Below is a small trained network, with its code and all its weights. Each question gives an input and a class and asks what happens when units are switched off, that is, made to give their printed mean instead of their output.

import numpy as np


def w(rows, s, z=0):
    codes = np.array(rows[::2]) - 128.0
    scale = np.full(codes.shape[1], s)
    scale[-1] = z or s
    return codes * scale


def f(y):
    return np.maximum(y, 0)


def log_softmax(a):
    a = a - a.max(-1, keepdims=True)
    return a - np.log(np.exp(a).sum(-1, keepdims=True))


def net(x, mask):
    res = np.array(x, float).reshape(1, 7) / 4 @ E
    y = f(res @ A[0][:, :-1].T + A[0][:, -1])
    res = res + np.where(mask, y, B[0][:, -1]) @ B[0][:, :-1]
    return log_softmax(res[-1] @ U[:, :-1].T + U[:, -1])


A, B = {}, {}
E = w([
[132,127,135,123,130],'x0',
[125,180,200,97,137],'x1',
[129,129,130,127,127],'x2',
[130,131,133,126,125],'x3',
[174,175,53,34,129],'x4',
[144,125,136,120,1],'x5',
[200,185,118,225,137],'x6',
],0.0089)
A[0] = w([
[164,164,163,94,19,118],'n1',
[49,57,109,46,128,175],'n2',
[104,69,195,198,119,18],'n3',
[181,173,134,171,138,66],'n4',
[202,144,74,58,130,65],'n5',
[132,119,120,144,31,81],'n6',
[18,62,136,50,113,48],'n7',
[133,122,246,143,114,146],'n8',
[137,109,31,188,120,97],'n9',
[185,177,162,159,130,62],'n10',
[171,159,52,84,109,101],'n11',
[134,128,160,138,20,75],'n12',
[138,236,235,79,133,90],'n13',
[191,157,131,182,141,48],'n14',
[147,91,111,137,78,255],'n15',
[174,219,93,39,126,42],'n16',
[79,96,186,213,112,17],'n17',
[115,106,103,131,254,45],'n18',
[164,82,130,112,66,78],'n19',
[160,140,121,109,38,73],'n20',
[186,194,108,190,120,65],'n21',
[195,177,124,186,132,59],'n22',
],0.0087,0.0086)
B[0] = w([
[132,134,132,117,187,198],'n1',
[188,153,148,161,85,221],'n2',
[53,82,108,121,113,155],'n3',
[130,127,177,78,93,152],'n4',
[34,85,120,129,104,176],'n5',
[137,142,153,70,201,164],'n6',
[167,137,177,96,63,174],'n7',
[102,117,90,159,126,187],'n8',
[185,101,132,132,98,173],'n9',
[143,98,147,93,100,148],'n10',
[72,94,119,165,115,189],'n11',
[119,125,139,86,193,165],'n12',
[219,80,52,244,143,174],'n13',
[128,114,173,81,99,151],'n14',
[137,191,82,161,156,254],'n15',
[39,51,139,148,112,177],'n16',
[67,66,120,105,118,157],'n17',
[135,139,156,45,178,161],'n18',
[148,107,150,109,169,151],'n19',
[116,108,136,102,184,168],'n20',
[141,126,183,107,78,169],'n21',
[127,121,197,66,69,162],'n22',
],0.011,0.0094)
U = w([
[5,41,123,140,100,18],'0',
[182,124,210,88,38,3],'1',
[192,102,76,187,135,210],'2',
[114,146,170,65,250,41],'3',
[117,171,118,160,114,231],'4',
[133,160,109,169,127,215],'5',
[129,170,112,166,128,204],'6',
],0.011,0.0071)

Each question gives the input, the list of numbers given to net, and the class t.
The units are the neurons (one row each of A and B). Each row of codes is followed by its name. A weight is (code - 128) times the scale printed after its matrix; where a second scale follows, it is the last column's (A, B and U).
mask holds one flag per neuron, in row order. A switched-off neuron (its flag False) gives its mean, the last column of its row in B, instead of its output. The means were averaged over made-up inputs and are rounded, as every weight is.
A unit's drop is (log p(t) with every unit on - log p(t) with that unit switched off) / (log p(t) with every unit on - log p(t) with every unit switched off).
The circuit of an input: a set's keep is (log p(t) with only the set's units on - log p(t) with every unit switched off) / (log p(t) with every unit on - log p(t) with every unit switched off). Starting from the 12 units with the biggest drops (on a tie, the unit counted first), units are removed one at a time, each time the one whose removal leaves the highest keep (on an exact tie, the one counted first), for as long as the keep stays at least 0.8.
circuit, biggest first: the units of the circuit, biggest drop first
most important unit: the unit with the biggest drop
top k neurons: the k neurons with the biggest drops, biggest first
drop of u: that unit's drop, to one decimal
input [-3,-7,7,-4,8,-4,-2], class 0: circuit, biggest first -> n5
input [1,-3,-6,3,-2,6,-4], class 3: top 2 neurons -> n6; n12
input [-6,0,7,3,-3,4,7], class 1: circuit, biggest first -> n22; n21
input [-3,5,-2,5,6,3,3], class 0: top 4 neurons -> n16; n5; n2; n11
input [1,-8,8,-2,-5,4,-5], class 2: circuit, biggest first -> n15; n2
input [-2,3,-6,4,6,8,0], class 3: circuit, biggest first -> n1; n20
input [-4,6,-6,5,-6,-6,3], class 0: top 4 neurons -> n15; n17; n2; n3
input [-7,-6,-2,-4,7,2,6], class 0: top 2 neurons -> n5; n11
input [6,4,-5,-1,-7,-1,4], class 0: top 2 neurons -> n17; n3
input [-1,-6,-5,1,5,-2,8], class 1: circuit, biggest first -> n22; n21; n4
input [-3,-1,-7,7,7,3,-3], class 0: top 3 neurons -> n16; n5; n11
input [2,-7,-3,7,8,7,-2], class 0: top 2 neurons -> n5; n11
input [8,-2,-6,1,-5,6,-5], class 6: top 2 neurons -> n15; n2
input [-1,8,2,8,1,4,-4], class 2: circuit, biggest first -> n13
input [8,8,-8,5,-1,-2,6], class 2: top 3 neurons -> n13; n8; n7
input [3,-7,5,2,-8,-5,6], class 0: circuit, biggest first -> n17; n3
input [-8,-7,-5,-6,-3,0,-5], class 6: top 2 neurons -> n13; n15
input [-3,8,-5,7,2,-7,-8], class 1: top 3 neurons -> n7; n2; n15
input [-6,8,-4,-1,8,-4,-2], class 0: top 3 neurons -> n16; n5; n15
input [-2,7,5,2,5,-2,-8], class 1: most important unit -> n7
input [-1,-6,-2,0,0,-8,1], class 3: top 2 neurons -> n18; n13
input [0,8,-8,-5,6,5,-7], class 2: top 2 neurons -> n13; n2
input [6,1,-4,0,0,-2,-7], class 1: drop of n10 -> 0.0
input [-7,7,-1,-8,-4,-3,-4], class 5: drop of n9 -> 0.1
input [0,8,2,-5,1,4,4], class 2: drop of n13 -> 1.0
input [-4,-4,-3,-5,6,-4,5], class 0: drop of n2 -> 0.2
input [6,-4,0,1,5,-8,5], class 3: circuit, biggest first -> n18
